Here is a tiny trained network, its code and every weight. The questions are about switching its units off for an input and a class, where a switched-off unit gives its printed mean instead of its output.

import numpy as np


def w(rows, s, z=0):
    codes = np.array(rows[::2]) - 128.0
    scale = np.full(codes.shape[1], s)
    scale[-1] = z or s
    return codes * scale


def norm(h):
    return h / np.sqrt((h * h).mean(-1, keepdims=True) + 1e-5)


def f(y):
    return y / 2 * (1 + np.tanh(0.7978845608 * (y + 0.044715 * y**3)))


def log_softmax(a):
    a = a - a.max(-1, keepdims=True)
    return a - np.log(np.exp(a).sum(-1, keepdims=True))


def net(x, mask):
    res = np.array(x, float).reshape(1, 7) / 4 @ E
    u = 0
    for l in range(3):
        y = f(norm(res) @ A[l][:, :-1].T + A[l][:, -1])
        res = res + np.where(mask[u : u + 6], y, B[l][:, -1]) @ B[l][:, :-1]
        u += 6
    return log_softmax(norm(res)[-1] @ U[:, :-1].T + U[:, -1])


A, B = {}, {}
E = w([
[116,134,62,47],'x0',
[90,13,154,116],'x1',
[46,254,124,94],'x2',
[167,167,107,121],'x3',
[90,158,199,80],'x4',
[224,162,164,134],'x5',
[137,119,66,141],'x6',
],0.007)
A[0] = w([
[60,137,99,136,35],'0.n0',
[45,116,141,165,161],'0.n1',
[127,195,141,8,166],'0.n2',
[194,104,142,116,4],'0.n3',
[96,137,164,149,132],'0.n4',
[127,128,64,174,71],'0.n5',
],0.014,0.0039)
B[0] = w([
[170,67,92,152,151],'0.n0',
[175,107,149,61,201],'0.n1',
[63,121,117,246,254],'0.n2',
[188,134,98,169,146],'0.n3',
[141,139,144,75,153],'0.n4',
[79,94,119,53,155],'0.n5',
],0.011,0.0064)
A[1] = w([
[85,145,141,166,71],'1.n0',
[196,140,150,194,102],'1.n1',
[100,49,231,146,185],'1.n2',
[148,187,153,104,88],'1.n3',
[112,85,11,122,234],'1.n4',
[75,80,250,92,4],'1.n5',
],0.011,0.0033)
B[1] = w([
[98,99,188,126,151],'1.n0',
[249,72,173,97,180],'1.n1',
[93,84,73,95,251],'1.n2',
[83,171,159,148,123],'1.n3',
[166,138,24,124,255],'1.n4',
[82,69,146,90,195],'1.n5',
],0.013,0.0062)
A[2] = w([
[20,193,91,123,81],'2.n0',
[233,235,195,200,104],'2.n1',
[115,135,131,69,2],'2.n2',
[191,116,150,68,119],'2.n3',
[41,86,166,2,42],'2.n4',
[238,133,172,85,117],'2.n5',
],0.0082,0.0058)
B[2] = w([
[134,58,78,254,187],'2.n0',
[107,150,168,52,230],'2.n1',
[188,122,205,150,73],'2.n2',
[49,61,83,194,177],'2.n3',
[107,192,254,87,254],'2.n4',
[89,150,119,199,206],'2.n5',
],0.0083,0.0025)
U = w([
[114,176,139,78,3],'0',
[72,95,148,94,159],'1',
[128,153,147,63,54],'2',
[46,171,92,194,144],'3',
[75,59,184,80,140],'4',
[189,80,40,124,177],'5',
[157,214,214,149,131],'6',
[251,113,183,154,96],'7',
],0.02,0.011)

Each question gives the input, the list of numbers given to net, and the class t.
The units are the neurons (one row each of A and B). Each row of codes is followed by its name. A weight is (code - 128) times the scale printed after its matrix; where a second scale follows, it is the last column's (A, B and U).
mask holds one flag per neuron, layer by layer. A switched-off neuron (its flag False) gives its mean, the last column of its row in B, instead of its output. The means were averaged over made-up inputs and are rounded, as every weight is.
A unit's drop is (log p(t) with every unit on - log p(t) with that unit switched off) / (log p(t) with every unit on - log p(t) with every unit switched off).
The circuit of an input: a set's keep is (log p(t) with only the set's units on - log p(t) with every unit switched off) / (log p(t) with every unit on - log p(t) with every unit switched off). Starting from the 12 units with the biggest drops (on a tie, the unit counted first), units are removed one at a time, each time the one whose removal leaves the highest keep (on an exact tie, the one counted first), for as long as the keep stays at least 0.8.
circuit, biggest first: the units of the circuit, biggest drop first
most important unit: the unit with the biggest drop
k most important neurons: the k neurons with the biggest drops, biggest first
k most important neurons of layer l: the k neurons of layer l with the biggest drops, biggest first
drop when u is switched off: that unit's drop, to one decimal
input [5,1,2,0,8,-1,-3], class 3: most important neuron => (0.n2)
input [-5,-2,-1,0,2,-5,3], class 4: circuit, biggest first => (0.n1; 1.n4)
input [1,6,4,4,0,-8,0], class 5: circuit, biggest first => (0.n0; 1.n4)
input [5,-7,0,-8,8,-8,-3], class 3: 2 most important neurons of layer 1 => (1.n1; 1.n5)
input [-5,4,6,0,-2,-8,6], class 5: circuit, biggest first => (0.n0; 1.n4)
input [-2,-7,-8,-4,-5,1,-2], class 7: 2 most important neurons of layer 0 => (0.n3; 0.n0)
input [-8,4,-2,2,-1,-1,0], class 4: 3 most important neurons of layer 1 => (1.n4; 1.n5; 1.n2)
input [4,4,-1,4,2,7,-6], class 7: circuit, biggest first => (0.n3; 1.n4; 1.n5)
input [0,-8,-1,-5,2,8,1], class 6: 2 most important neurons => (2.n1; 1.n4)
input [-4,0,2,0,-4,-2,-7], class 4: 2 most important neurons => (1.n5; 2.n3)
input [-7,-5,-6,5,3,-5,0], class 7: 3 most important neurons of layer 1 => (1.n1; 1.n4; 1.n5)
input [6,-6,-1,1,1,-5,0], class 3: 2 most important neurons of layer 0 => (0.n2; 0.n1)
input [-1,-1,0,-1,2,1,-1], class 4: 3 most important neurons => (1.n4; 1.n0; 0.n4)
input [-4,-5,-8,0,-1,3,5], class 7: circuit, biggest first => (1.n1)
input [0,-1,-8,7,-2,4,1], class 7: 2 most important neurons => (1.n2; 1.n1)
input [8,4,4,-1,-2,2,3], class 3: 3 most important neurons => (0.n2; 1.n1; 0.n1)
input [4,-7,2,3,-1,5,-6], class 6: 2 most important neurons of layer 1 => (1.n2; 1.n1)
input [-2,-1,8,8,-2,8,1], class 6: 3 most important neurons of layer 1 => (1.n2; 1.n1; 1.n4)
input [6,-6,4,7,1,-4,8], class 3: 4 most important neurons => (0.n2; 1.n1; 0.n1; 1.n2)
input [-7,-6,1,-8,2,2,-1], class 6: most important unit => 1.n3
input [6,-7,-6,7,5,-6,-5], class 3: drop when 0.n2 is switched off => 0.1
input [-1,-1,0,-2,5,-7,6], class 5: drop when 0.n0 is switched off => 3.0
input [-8,-5,8,-2,-3,7,4], class 6: drop when 1.n2 is switched off => 0.0
